Below are the code and all the weights of a small trained network. Each question names an input and a class and asks about switching units off, where a switched-off unit gives its printed mean instead of its output.

import numpy as np


def w(rows, s, z=0):
    codes = np.array(rows[::2]) - 128.0
    scale = np.full(codes.shape[1], s)
    scale[-1] = z or s
    return codes * scale


def f(y):
    return y / 2 * (1 + np.tanh(0.7978845608 * (y + 0.044715 * y**3)))


def log_softmax(a):
    a = a - a.max(-1, keepdims=True)
    return a - np.log(np.exp(a).sum(-1, keepdims=True))


def net(x, mask):
    res = np.array(x, float).reshape(1, 6) / 4 @ E
    y = f(res @ A[0][:, :-1].T + A[0][:, -1])
    res = res + np.where(mask, y, B[0][:, -1]) @ B[0][:, :-1]
    return log_softmax(res[-1] @ U[:, :-1].T + U[:, -1])


A, B = {}, {}
E = w([
[30,168,73,2,85,154,79,120,151,42],'x0',
[115,102,140,86,117,105,152,141,151,151],'x1',
[111,132,53,177,175,206,237,159,221,106],'x2',
[138,127,151,97,114,116,153,131,152,130],'x3',
[13,150,187,161,151,49,218,221,57,44],'x4',
[34,230,123,172,99,73,153,93,165,200],'x5',
],0.0092)
A[0] = w([
[121,114,160,143,130,169,127,66,140,131,109],'N0',
[70,127,67,52,77,173,68,162,123,54,92],'N1',
[88,229,96,141,114,66,144,100,145,194,63],'N2',
[155,95,72,113,177,134,168,148,144,100,126],'N3',
[165,101,184,175,144,58,107,88,108,155,104],'N4',
[175,57,104,90,132,174,109,90,158,153,131],'N5',
[123,195,124,50,114,140,90,122,76,106,83],'N6',
[103,83,75,134,164,169,222,90,176,108,115],'N7',
[146,152,170,160,185,133,120,90,121,113,4],'N8',
[159,102,126,103,136,141,110,43,164,182,141],'N9',
[157,134,122,95,164,184,131,86,119,161,109],'N10',
[84,195,123,166,112,91,146,76,165,172,47],'N11',
[95,119,195,114,69,100,57,121,64,179,99],'N12',
[88,126,191,141,172,84,180,154,48,79,171],'N13',
[104,115,155,102,77,99,78,40,25,166,102],'N14',
[140,172,110,137,188,193,157,157,179,120,137],'N15',
[170,144,215,109,112,81,41,131,100,93,135],'N16',
[193,47,140,94,125,155,132,157,96,32,66],'N17',
[154,114,180,191,167,130,151,116,117,196,86],'N18',
[77,175,171,99,148,129,193,141,64,77,147],'N19',
[102,108,162,150,146,113,189,180,53,87,161],'N20',
[170,85,179,162,188,130,164,134,112,176,74],'N21',
[66,177,106,100,66,145,126,100,137,136,98],'N22',
[105,127,131,154,111,140,79,44,208,192,124],'N23',
[169,97,146,161,132,120,182,126,130,156,122],'N24',
[113,131,166,164,119,105,162,173,100,83,148],'N25',
[159,72,172,114,118,188,123,156,107,67,39],'N26',
[166,132,112,111,145,153,106,96,151,183,179],'N27',
[169,121,102,102,93,174,107,55,170,169,153],'N28',
[94,81,94,94,162,80,121,161,137,157,80],'N29',
[117,161,96,130,212,190,172,178,218,141,123],'N30',
[90,150,183,122,151,107,192,167,96,94,170],'N31',
[199,136,144,182,180,71,141,149,119,221,77],'N32',
[156,116,108,147,61,176,102,52,158,167,148],'N33',
[83,127,95,93,145,151,137,84,186,58,102],'N34',
[157,115,208,80,121,72,60,95,77,131,117],'N35',
[119,182,88,52,143,147,112,104,136,72,93],'N36',
[159,2,94,83,196,139,120,145,90,75,37],'N37',
[133,116,175,184,178,184,154,127,121,163,126],'N38',
[85,115,129,170,171,138,98,133,141,102,88],'N39',
],0.0099,0.0028)
B[0] = w([
[128,134,96,152,114,126,134,144,131,112,142],'N0',
[164,197,152,80,50,178,99,220,131,178,226],'N1',
[185,120,210,226,188,43,75,120,211,146,212],'N2',
[79,111,156,163,167,161,149,72,169,145,176],'N3',
[115,162,115,69,130,173,134,129,116,167,200],'N4',
[145,75,109,121,90,82,91,99,111,80,204],'N5',
[132,164,142,72,131,165,151,142,115,136,185],'N6',
[63,101,97,111,192,197,185,119,106,140,212],'N7',
[149,132,117,89,146,133,105,132,123,139,138],'N8',
[129,82,96,143,80,104,112,105,65,99,203],'N9',
[134,130,116,132,113,81,121,115,94,111,166],'N10',
[171,116,228,215,197,115,57,98,254,157,198],'N11',
[68,126,136,144,153,180,190,99,129,171,225],'N12',
[105,78,84,105,91,78,109,105,111,87,252],'N13',
[85,126,119,121,178,184,179,86,91,135,227],'N14',
[57,91,122,128,181,197,197,75,124,140,194],'N15',
[38,108,135,141,186,158,198,107,127,155,219],'N16',
[159,105,197,204,176,106,64,97,192,193,210],'N17',
[154,185,150,77,74,159,93,194,127,177,203],'N18',
[140,120,99,154,95,76,118,127,83,61,224],'N19',
[131,94,80,150,64,112,114,108,120,72,233],'N20',
[149,193,151,84,91,155,116,223,139,163,195],'N21',
[160,183,153,115,134,136,83,193,149,146,179],'N22',
[165,67,113,148,111,48,107,127,107,107,210],'N23',
[138,177,116,96,100,166,163,192,110,166,179],'N24',
[129,101,75,136,105,86,92,135,65,79,204],'N25',
[143,151,185,207,146,95,70,115,223,135,179],'N26',
[106,80,62,143,103,96,132,156,75,105,192],'N27',
[123,62,91,125,97,82,126,132,83,99,217],'N28',
[139,131,152,132,93,110,141,119,115,140,137],'N29',
[67,125,120,118,169,216,178,60,90,144,222],'N30',
[137,93,116,140,90,81,129,105,97,90,225],'N31',
[159,177,132,77,115,161,100,198,129,138,220],'N32',
[120,87,66,151,97,72,151,133,128,64,209],'N33',
[133,180,136,102,103,165,152,154,102,158,185],'N34',
[89,134,116,153,180,182,213,67,86,158,229],'N35',
[132,193,155,89,76,174,112,173,123,141,186],'N36',
[210,121,205,168,167,91,69,101,193,152,205],'N37',
[98,181,135,77,104,157,124,153,102,155,182],'N38',
[110,123,122,136,127,100,151,127,129,126,143],'N39',
],0.0082,0.013)
U = w([
[111,77,36,113,89,65,123,119,64,40,249],'0',
[39,123,92,102,244,206,247,77,95,152,166],'1',
[137,215,119,26,95,177,106,233,108,162,79],'2',
[156,116,186,190,221,83,56,99,214,145,1],'3',
],0.012,0.002)

Each question gives the input, the list of numbers given to net, and the class t.
The units are the neurons (one row each of A and B). Each row of codes is followed by its name. A weight is (code - 128) times the scale printed after its matrix; where a second scale follows, it is the last column's (A, B and U).
mask holds one flag per neuron, in row order. A switched-off neuron (its flag False) gives its mean, the last column of its row in B, instead of its output. The means were averaged over made-up inputs and are rounded, as every weight is.
A unit's drop is (log p(t) with every unit on - log p(t) with that unit switched off) / (log p(t) with every unit on - log p(t) with every unit switched off).
The circuit of an input: a set's keep is (log p(t) with only the set's units on - log p(t) with every unit switched off) / (log p(t) with every unit on - log p(t) with every unit switched off). Starting from the 12 units with the biggest drops (on a tie, the unit counted first), units are removed one at a time, each time the one whose removal leaves the highest keep (on an exact tie, the one counted first), for as long as the keep stays at least 0.8.
circuit, biggest first: the units of the circuit, biggest drop first
most important unit: the unit with the biggest drop
top k neurons: the k neurons with the biggest drops, biggest first
drop of u: that unit's drop, to one decimal
input [-4,-2,1,6,-4,0], class 0: most important unit	N1
input [8,-5,-1,-6,4,-8], class 2: top 2 neurons	[N1; N36]
input [-4,-5,-2,-6,1,-5], class 3: top 3 neurons	[N17; N37; N1]
input [1,-5,8,-7,8,-2], class 0: top 2 neurons	[N20; N19]
input [8,4,7,8,-6,3], class 2: top 3 neurons	[N1; N36; N22]
input [2,8,-3,-6,-3,-4], class 3: top 2 neurons	[N37; N17]
input [0,6,-3,8,6,-8], class 3: top 2 neurons	[N17; N37]
input [-3,-8,5,0,-5,-4], class 0: top 2 neurons	[N5; N35]
input [-7,4,-8,0,-5,8], class 1: top 2 neurons	[N14; N35]
input [-2,8,-6,-5,5,6], class 1: top 3 neurons	[N12; N14; N35]
input [-1,4,1,-3,4,4], class 0: top 2 neurons	[N17; N37]
input [-3,0,-2,8,2,3], class 2: top 3 neurons	[N17; N37; N26]
input [0,-5,-7,2,-6,-2], class 1: top 3 neurons	[N35; N16; N14]
input [-1,-4,1,-8,-3,-4], class 3: most important unit	N37
input [7,1,-8,5,5,-8], class 1: top 4 neurons	[N35; N16; N14; N12]
input [7,-8,7,-6,7,-5], class 0: top 3 neurons	[N19; N20; N25]
input [7,0,5,-2,0,-7], class 2: top 4 neurons	[N1; N36; N34; N2]
input [4,0,-8,3,-5,8], class 1: drop of N17	0.1
input [-7,5,5,-8,3,-4], class 2: drop of N21	0.1
input [8,1,1,3,6,-1], class 2: circuit, biggest first	[N1]
input [-4,-5,-6,3,0,-6], class 1: drop of N12	0.1
input [3,-2,-3,-5,-6,8], class 3: drop of N2	1.8
